Below is a small trained network, with its code and all its weights. Each question gives an input and a class and asks what happens when units are switched off, that is, made to give their printed mean instead of their output.

import numpy as np


def w(rows, s, z=0):
    codes = np.array(rows[::2]) - 128.0
    scale = np.full(codes.shape[1], s)
    scale[-1] = z or s
    return codes * scale


def f(y):
    return np.maximum(y, 0)


def log_softmax(a):
    a = a - a.max(-1, keepdims=True)
    return a - np.log(np.exp(a).sum(-1, keepdims=True))


def net(x, mask):
    res = np.array(x, float).reshape(1, 3) / 4 @ E
    y = f(res @ A[0][:, :-1].T + A[0][:, -1])
    res = res + np.where(mask, y, B[0][:, -1]) @ B[0][:, :-1]
    return log_softmax(res[-1] @ U[:, :-1].T + U[:, -1])


A, B = {}, {}
E = w([
[157,168,123,112,194,64,110,12,162],'x0',
[124,116,137,246,145,153,136,144,185],'x1',
[132,180,119,69,132,200,131,139,211],'x2',
],0.012)
A[0] = w([
[116,110,120,110,117,92,152,88,95,174],'N1',
[121,130,128,87,126,165,128,110,178,107],'N2',
[132,98,134,177,120,101,127,114,62,186],'N3',
[136,129,134,101,118,149,127,106,150,56],'N4',
[134,127,137,133,110,168,136,146,151,133],'N5',
[126,128,134,214,141,104,129,113,163,1],'N6',
[125,130,120,129,110,158,125,167,80,200],'N7',
[112,137,105,146,118,180,157,182,167,136],'N8',
[132,134,128,92,134,134,116,113,129,67],'N9',
[132,126,133,29,121,128,127,136,78,207],'N10',
[131,126,130,152,157,64,135,98,88,137],'N11',
[129,150,124,64,136,180,132,128,203,136],'N12',
[129,145,130,59,127,175,131,113,204,16],'N13',
[126,117,139,120,127,103,85,125,106,157],'N14',
[116,105,130,121,99,169,132,191,74,213],'N15',
[121,144,122,138,153,115,120,91,170,27],'N16',
[126,131,125,3,111,147,125,153,78,24],'N17',
[134,106,136,171,116,106,126,119,80,204],'N18',
[129,134,126,70,127,110,127,118,82,181],'N19',
[146,126,130,105,130,78,130,101,89,139],'N20',
[116,120,135,153,96,200,126,182,165,135],'N21',
[113,106,128,114,80,175,133,234,20,39],'N22',
[125,107,130,215,124,78,129,146,50,26],'N23',
[110,95,138,116,95,154,134,171,94,159],'N24',
[127,122,127,243,143,117,132,120,186,108],'N25',
[120,129,149,144,124,183,127,113,151,122],'N26',
[137,125,129,142,127,202,110,163,182,126],'N27',
[137,124,139,123,140,91,133,77,187,89],'N28',
],0.013,0.0088)
B[0] = w([
[124,81,129,49,119,121,124,137,150,194],'N1',
[129,157,107,203,133,139,118,126,102,183],'N2',
[118,194,77,165,157,107,123,134,130,232],'N3',
[120,132,117,148,133,82,116,115,126,143],'N4',
[120,98,148,81,129,123,131,126,147,175],'N5',
[103,191,79,141,165,56,101,123,116,173],'N6',
[154,117,157,176,92,170,120,122,112,213],'N7',
[123,46,152,48,122,110,139,126,135,212],'N8',
[105,126,110,121,131,95,138,126,142,146],'N9',
[111,192,64,171,159,64,121,136,131,245],'N10',
[114,86,145,57,127,77,142,130,151,205],'N11',
[147,148,142,240,110,180,123,140,97,231],'N12',
[122,220,70,168,164,57,130,136,122,193],'N13',
[125,100,139,84,131,124,134,125,136,169],'N14',
[154,151,158,205,127,225,141,124,115,253],'N15',
[133,129,141,198,104,191,129,153,110,157],'N16',
[162,114,176,199,89,247,139,123,111,210],'N17',
[106,144,115,116,136,55,126,105,138,223],'N18',
[95,95,160,78,137,67,125,115,156,209],'N19',
[132,76,139,60,132,100,127,140,144,191],'N20',
[115,69,171,17,120,132,127,106,158,228],'N21',
[108,211,59,171,173,12,123,123,139,250],'N22',
[158,131,167,188,95,250,134,137,117,216],'N23',
[141,173,100,201,129,156,112,135,101,213],'N24',
[155,205,107,244,113,175,125,147,95,240],'N25',
[129,95,166,96,122,121,122,101,130,167],'N26',
[123,63,147,24,111,129,136,126,133,208],'N27',
[122,175,109,206,113,155,135,150,96,186],'N28',
],0.017,0.013)
U = w([
[96,200,77,163,167,40,116,126,115,49],'0',
[166,151,171,193,78,224,136,143,91,139],'1',
[95,33,196,2,109,88,145,104,171,254],'2',
],0.0096,0.00088)

Each question gives the input, the list of numbers given to net, and the class t.
The units are the neurons (one row each of A and B). Each row of codes is followed by its name. A weight is (code - 128) times the scale printed after its matrix; where a second scale follows, it is the last column's (A, B and U).
mask holds one flag per neuron, in row order. A switched-off neuron (its flag False) gives its mean, the last column of its row in B, instead of its output. The means were averaged over made-up inputs and are rounded, as every weight is.
A unit's drop is (log p(t) with every unit on - log p(t) with that unit switched off) / (log p(t) with every unit on - log p(t) with every unit switched off).
most important unit: the unit with the biggest drop
k most important neurons: the k neurons with the biggest drops, biggest first
drop of u: that unit's drop, to one decimal
input [-6,-6,0], class 0: 2 most important neurons : [N22 N10]
input [-5,0,-3], class 0: 2 most important neurons : [N22 N17]
input [0,3,-8], class 1: most important unit : N23
input [4,-1,0], class 2: 2 most important neurons : [N22 N25]
input [-4,0,-4], class 0: 3 most important neurons : [N22 N17 N12]
input [-4,-1,-1], class 0: 3 most important neurons : [N22 N23 N17]
input [2,2,4], class 1: 2 most important neurons : [N22 N10]
input [2,1,4], class 1: 3 most important neurons : [N22 N10 N18]
input [-8,0,0], class 0: 3 most important neurons : [N22 N23 N12]
input [-6,0,-3], class 0: 2 most important neurons : [N22 N17]
input [-8,-8,-1], class 0: 3 most important neurons : [N22 N10 N23]
input [-1,-5,2], class 1: 4 most important neurons : [N17 N22 N18 N3]
input [1,-4,0], class 2: 2 most important neurons : [N22 N25]
input [0,1,3], class 2: most important unit : N25
input [6,6,7], class 1: drop of N22 : 0.2
input [-1,7,6], class 2: drop of N21 : 0.1
input [-4,-3,-3], class 0: drop of N22 : 3.9
input [6,1,5], class 1: drop of N22 : 2.0
